Questions about the array below. Counting starts at 1.
1) Read off the entry at row 3, column 1.
2) Read off the entry directly above the largest entry.
3) Read off the entry just right of 20.
4) Read off the top-left entry.
5) Read off the entry at row 1, column 3.
6) Read off the entry at row 3, column 2.
7) Read off the entry in the top-right corner.
8) Read off the entry in row 2 and column 1.
[[ 18  -6   6   3]
 [  5  -7 -14   0]
 [ -9  -9  -5 -30]
 [ -3   9  -6   2]
 [ 20   6  10  34]
 [-16  24 -13  -6]
 [  8 -25 -25 -13]
 [-23 -12  13 -19]
 [  6  -5  17  12]
 [ -8   0  22 -30]
 [ 11 -10  -1   1]]
1) -9
2) 2
3) 6
4) 18
5) 6
6) -9
7) 3
8) 5

a =
90	81	51	73	144	5	92	69	115	89	182	81	172	115
121	49	139	114	197	168	158	140	171	123	218	122	166	179
122	74	178	174	159	171	149	181	152	139	191	77	169	159
109	70	134	135	195	157	165	167	172	111	202	114	169	182
118	50	138	114	194	167	156	150	175	121	216	128	161	190
80	88	69	87	128	9	91	80	107	77	175	83	176	127
112	53	144	111	197	165	163	138	179	129	225	123	151	183
112	47	138	112	188	165	161	139	182	131	227	127	151	187
110	78	169	115	159	197	143	175	159	119	185	114	190	158
101	96	73	74	77	53	93	85	119	87	165	113	157	132
123	87	83	61	82	37	80	82	111	79	156	113	153	118
124	79	178	158	159	170	143	178	153	135	204	81	156	180
116	56	139	110	199	169	160	145	177	122	217	123	164	178
114	51	133	112	188	170	160	134	177	128	227	130	146	182
Read off the 2nd entry on the diagonal from the top-right corner.
A: 166
Read off the entry in the bottom-right corner.
A: 182
The first entry on the diagonal from the top-right corner: 115
The 2nd smallest entry -> 9
Read off the largest entry in the first row.
A: 182
Read off the top entry of the column that holds the smallest entry.
A: 5
Read off the fifth entry from the end, reading row by row.
A: 128
Read off the top-left entry.
A: 90
Read off the 3rd-last entry, reading row by row.
A: 130
Read off the entry just left of 96.
A: 101
The entry just right of 107: 77
Read off the 3rd entry on the main diagonal.
A: 178
The entry in the bottom-left corner is 114
The second entry, reading row by row -> 81
Read off the smallest entry in the last row.
A: 51
Read off the entry just left of 183.
A: 151
Read off the second entry on the main diagonal.
A: 49
Read off the 4th entry in reading order.
A: 73
Read off the smallest entry in the first column.
A: 80
The 4th entry from the end, reading row by row -> 227
The entry just right of 50 is 138
The entry just right of 152 is 139
Read off the entry directly above 88.
A: 50
Read off the entry just right of 116.
A: 56
The entry just right of the smallest entry is 92
The entry just left of the smallest entry -> 144
Read off the 2nd entry from the end, reading row by row.
A: 146

Questions about the row below.
1) What is the smallest entry?
2) What is the entry just right of 26?
3) What is the entry just right of 19?
4) What is the entry just right of 16?
[ 14  -7 -27  -5  -2 -11  19  11  34 -13 -19  26  16  12   2]
1) -27
2) 16
3) 11
4) 12

Read these off the row that follows.
1) What is the third entry from the right?
2) What is the 2nd entry from the right?
3) What is the second entry from the left?
4) What is the last entry?
5) What is the 1st entry from the left?
[  5  -2 -10  36   8  -9  -7 -34  20  -9 -11  12  -7  -8  -4]
1) -7
2) -8
3) -2
4) -4
5) 5

x = [ -1  23  32 -28  20  -8 -20   7  12]
Find the entry just right of -28.
Answer: 20
Find the last entry.
Answer: 12
The third entry from the right: -20
The 3rd entry from the left is 32

grid =
[[ -12 -366  586  525  547 -215  397  373 -225]
 [ -56   19 -125 -184  -76    6  120  -96   49]
 [  31 -207   91  151  147  142 -710  318 -177]
 [-370  172 -522 -369 -426 -573   96 -576 -331]
 [-269  259 -313 -268 -507  142  397  159   49]
 [-294 -362  505  525  547 -205 -399  284   28]
 [ -39 -207  586  -23  452  -15 -540  373 -453]
 [-235  -24  138 -239 -345 -448  145 -309 -386]
 [ -63  259 -233  352 -336 -190  -30  126 -441]
 [  31 -162  149 -131   65   98  -73  285 -248]]
What is the top entry of the column that holds the smallest entry?
A: 397
The first entry in reading order -> -12
The second-last entry, reading row by row: 285
What is the entry directly above 172?
A: -207
The bottom-right entry -> -248
The 1st entry on the diagonal from the top-right corner -> -225
What is the bottom-left entry?
A: 31
What is the first entry of the smallest entry's row?
A: 31
What is the 3rd entry on the main diagonal?
A: 91
The 2nd entry, reading row by row -> -366
The second entry on the diagonal from the top-right corner -> -96
The entry just left of -453: 373
What is the smallest entry?
A: -710
The entry just right of 151: 147
The entry directly below -540: 145
The entry directly above -73 is -30
The entry just left of 505 -> -362
The entry just right of the smallest entry: 318
The entry just left of -76 -> -184
What is the entry directly above 159?
A: -576
The entry just left of 120 is 6
The entry just right of -235: -24
The entry directly above the smallest entry is 120
The entry directly below -710: 96
What is the 3rd entry, reading row by row?
A: 586
The smallest entry in the first column -> -370
The entry just left of -24 is -235
What is the entry just right of -63?
A: 259
What is the entry just left of 147?
A: 151
The entry directly below -448 -> -190

Read these off the row that follows.
1) Report the third largest entry.
2) Report the second entry.
3) Report the entry just right of 6.
4) Report the entry just left of 25.
[19  3  6 19 37  2 -8 31 25 -3 15]
1) 25
2) 3
3) 19
4) 31

[91, 28, 54, 52, 29, 36, 57, 72, 82, 22]
What is the entry just right of the largest entry?
Answer: 28
The smallest entry -> 22

Read these off the matrix that follows.
1) Which number is the entry just right of 2908?
2) Which number is the entry just left of 5884?
3) Which number is the entry just right of 3377?
4) Which number is the entry just right of the smallest entry?
((1829, 2918, 2582, 3617), (5684, 3357, 7399, 4042), (7370, 5680, 6503, 2147), (4873, 8657, 5091, 6197), (3584, 5194, 4627, 5537), (1506, 5840, 3377, 3505), (5374, 5385, 3491, 3756), (2379, 1467, 5734, 8753), (3034, 7787, 5553, 7176), (4723, 5884, 6902, 4010), (8285, 2908, 7303, 4985), (6375, 4343, 3899, 6424), (7381, 4552, 4839, 2951), (8910, 4437, 3627, 4193))
1) 7303
2) 4723
3) 3505
4) 5734

X =
[[4 5 5 4]
 [4 5 2 5]
 [5 5 5 5]
 [4 5 2 5]
 [5 3 7 4]
 [5 5 4 5]
 [5 3 1 5]
 [4 5 6 5]
 [4 4 8 4]
 [3 5 6 6]
 [5 4 3 4]
 [4 4 5 5]
 [5 3 7 5]
 [5 4 5 5]
 [5 4 3 4]]
The entry in the bottom-right corner is 4
The largest entry in the last row: 5
Which number is the maximum?
Answer: 8
The largest entry in the last column is 6
The first entry, reading row by row: 4
Which number is the 2nd entry on the diagonal from the top-right corner?
Answer: 2
The entry just left of the largest entry: 4
The third entry in reading order -> 5
Which number is the entry just left of the smallest entry?
Answer: 3
The fifth entry, reading row by row is 4
The entry directly above the smallest entry is 4
The top-right entry is 4
The 2nd entry on the main diagonal: 5
Which number is the smallest entry?
Answer: 1
The fifth entry from the end, reading row by row is 5
Which number is the first entry of the largest entry's row?
Answer: 4
The entry directly below the largest entry: 6
The bottom entry of the column that holds the smallest entry: 3
The 2nd entry, reading row by row is 5
The entry just right of the smallest entry is 5

Read these off the grid that follows. Indices start at 1.
1) The entry directly above 4?
2) The entry in row 2 and column 1?
3) The entry in the bottom-left corner?
4) The entry just left of 5?
5) The entry in row 1 and column 2?
6) The bottom entry of the column that holds the largest entry?
7) The bottom-right entry?
8) The entry just left of the largest entry?
-11	6	-5	-22	-25	-2
4	-8	20	14	20	14
-5	3	10	6	16	-30
8	-29	-16	-3	2	12
16	1	-30	6	-1	9
7	-2	15	-14	25	14
15	6	5	12	21	20
1) -11
2) 4
3) 15
4) 6
5) 6
6) 21
7) 20
8) -14
